Here is a tiny trained network, its code and every weight. The questions are about switching its units off for an input and a target symbol, where a switched-off unit gives its printed mean instead of its output.

import numpy as np


def w(rows, s, z=0):
    codes = np.array(rows[::2]) - 128.0
    scale = np.full(codes.shape[1], s)
    scale[-1] = z or s
    return codes * scale


def f(y):
    return y / 2 * (1 + np.tanh(0.7978845608 * (y + 0.044715 * y**3)))


def softmax(a):
    e = np.exp(a - a.max(-1, keepdims=True))
    return e / e.sum(-1, keepdims=True)


def log_softmax(a):
    a = a - a.max(-1, keepdims=True)
    return a - np.log(np.exp(a).sum(-1, keepdims=True))


def net(x, mask):
    ids = ['ΓΔΞΨαβζθμτ'.index(c) for c in x.split()]
    T = len(ids)
    res = E[ids] + P[:T]
    r = res
    for j in range(2):
        rows = slice(2 * j, 2 * j + 2)
        q, k, v = (r @ M[0][rows].T for M in (Q, K, V))
        z = softmax(np.where(np.tri(T) > 0, q @ k.T / 2**0.5, -1e9)) @ v
        o = O[0][rows]
        res = res + np.where(mask[j], z, o[:, -1]) @ o[:, :-1]
    y = f(res @ A[0][:, :-1].T + A[0][:, -1])
    res = res + np.where(mask[2:18], y, B[0][:, -1]) @ B[0][:, :-1]
    return log_softmax(res[-1] @ U[:, :-1].T + U[:, -1])


Q, K, V, O, A, B = {}, {}, {}, {}, {}, {}
E = w([
[158,115,24],'Γ',
[200,146,22],'Δ',
[60,93,188],'Ξ',
[101,86,115],'Ψ',
[193,191,6],'α',
[175,152,214],'β',
[77,151,146],'ζ',
[160,76,86],'θ',
[183,166,99],'μ',
[97,2,102],'τ',
],0.015)
P = w([
[173,153,105],'0',
[60,216,206],'1',
[254,117,160],'2',
[135,118,111],'3',
[62,195,171],'4',
[242,138,168],'5',
[118,102,106],'6',
[68,194,159],'7',
[234,133,170],'8',
[130,112,110],'9',
[88,211,153],'10',
],0.0078)
Q[0] = w([
[50,83,171],'h0',
[242,56,160],'h0',
[5,101,91],'h1',
[124,152,168],'h1',
],0.011)
K[0] = w([
[93,157,163],'h0',
[255,127,160],'h0',
[180,144,165],'h1',
[113,113,146],'h1',
],0.0099)
V[0] = w([
[175,152,145],'h0',
[158,235,155],'h0',
[97,254,122],'h1',
[177,234,207],'h1',
],0.0072)
O[0] = w([
[215,187,90,249],'h0',
[196,9,134,245],'h0',
[1,178,77,130],'h1',
[151,212,185,162],'h1',
],0.007,0.0018)
A[0] = w([
[204,144,92,29],'n0',
[194,165,84,100],'n1',
[192,243,221,131],'n2',
[88,167,135,230],'n3',
[227,141,100,1],'n4',
[174,120,138,253],'n5',
[63,148,50,217],'n6',
[152,178,135,183],'n7',
[67,246,164,164],'n8',
[151,94,161,73],'n9',
[139,111,98,215],'n10',
[150,85,138,113],'n11',
[170,48,120,93],'n12',
[160,53,30,10],'n13',
[181,34,179,149],'n14',
[56,73,212,38],'n15',
],0.012,0.0055)
B[0] = w([
[31,105,125,200],'n0',
[88,55,139,235],'n1',
[94,149,122,241],'n2',
[185,86,107,167],'n3',
[120,122,125,214],'n4',
[187,118,169,254],'n5',
[170,255,33,186],'n6',
[155,39,118,198],'n7',
[67,167,173,185],'n8',
[57,55,108,128],'n9',
[196,116,196,203],'n10',
[94,156,114,145],'n11',
[14,108,168,180],'n12',
[14,170,155,195],'n13',
[65,182,120,207],'n14',
[103,30,27,147],'n15',
],0.0064,0.0073)
U = w([
[89,184,73,3],'Γ',
[102,98,56,134],'Δ',
[104,118,119,86],'Ξ',
[159,126,89,116],'Ψ',
[116,146,55,14],'α',
[146,150,223,99],'β',
[118,203,147,209],'ζ',
[79,159,147,138],'θ',
[242,8,151,239],'μ',
[44,99,166,100],'τ',
],0.012,0.0046)

Each question gives the input, a string of symbols that net reads in full, and the target symbol t.
The units are the heads (2 rows each of Q, K, V and O) and the neurons (one row each of A and B). Each row of codes is followed by its name. A weight is (code - 128) times the scale printed after its matrix; where a second scale follows, it is the last column's (O, A, B and U).
mask holds one flag per unit, heads first, then neurons. A switched-off unit (its flag False) gives its mean, the last column of its rows in O or B, instead of its output. The means were averaged over made-up inputs and are rounded, as every weight is.
A unit's drop is (log p(t) with every unit on - log p(t) with that unit switched off) / (log p(t) with every unit on - log p(t) with every unit switched off).
The circuit of an input: a set's keep is (log p(t) with only the set's units on - log p(t) with every unit switched off) / (log p(t) with every unit on - log p(t) with every unit switched off). Starting from the 12 units with the biggest drops (on a tie, the unit counted first), units are removed one at a time, each time the one whose removal leaves the highest keep (on an exact tie, the one counted first), for as long as the keep stays at least 0.8.
units of the circuit, in order: the units of the circuit, biggest drop first
most important unit: the unit with the biggest drop
k most important neurons: the k neurons with the biggest drops, biggest first
heads that matter: for each layer, one digit per head in row order, 1 if its drop is at least 0.15 and else 0, layers parted by /
drop of u: that unit's drop, to one decimal
input τ Δ Γ Γ τ Γ, target τ: units of the circuit, in order => h1, n13, n12
input τ μ τ τ μ Ψ Δ μ ζ, target μ: most important unit => h1
input τ μ τ, target τ: units of the circuit, in order => n12, n13
input β ζ μ θ ζ τ μ, target μ: heads that matter => 00
input τ Ξ Γ τ μ μ τ θ, target μ: heads that matter => 11
input τ β τ τ μ α, target τ: 3 most important neurons => n13, n0, n12
input μ τ μ μ Δ τ τ τ θ, target τ: heads that matter => 01
input τ μ ζ μ θ, target μ: units of the circuit, in order => n13, n2
input ζ β Δ μ τ Δ, target τ: 3 most important neurons => n13, n0, n12
input β τ μ β τ Ξ θ τ β ζ, target ζ: heads that matter => 10
input μ τ θ, target τ: heads that matter => 01
input θ Γ α μ τ, target Δ: heads that matter => 10
input Ψ τ μ, target τ: 4 most important neurons => n12, n0, n14, n13
input θ μ ζ, target μ: 2 most important neurons => n13, n6
input μ β μ μ τ β, target τ: 4 most important neurons => n14, n12, n9, n0
input Ξ β β Ξ μ Δ τ θ α, target τ: drop of n13 => 0.7
input Γ μ α μ τ μ τ Ψ Γ, target τ: drop of n13 => 0.4
input τ μ θ μ Δ α μ μ α, target μ: drop of n8 => 0.2
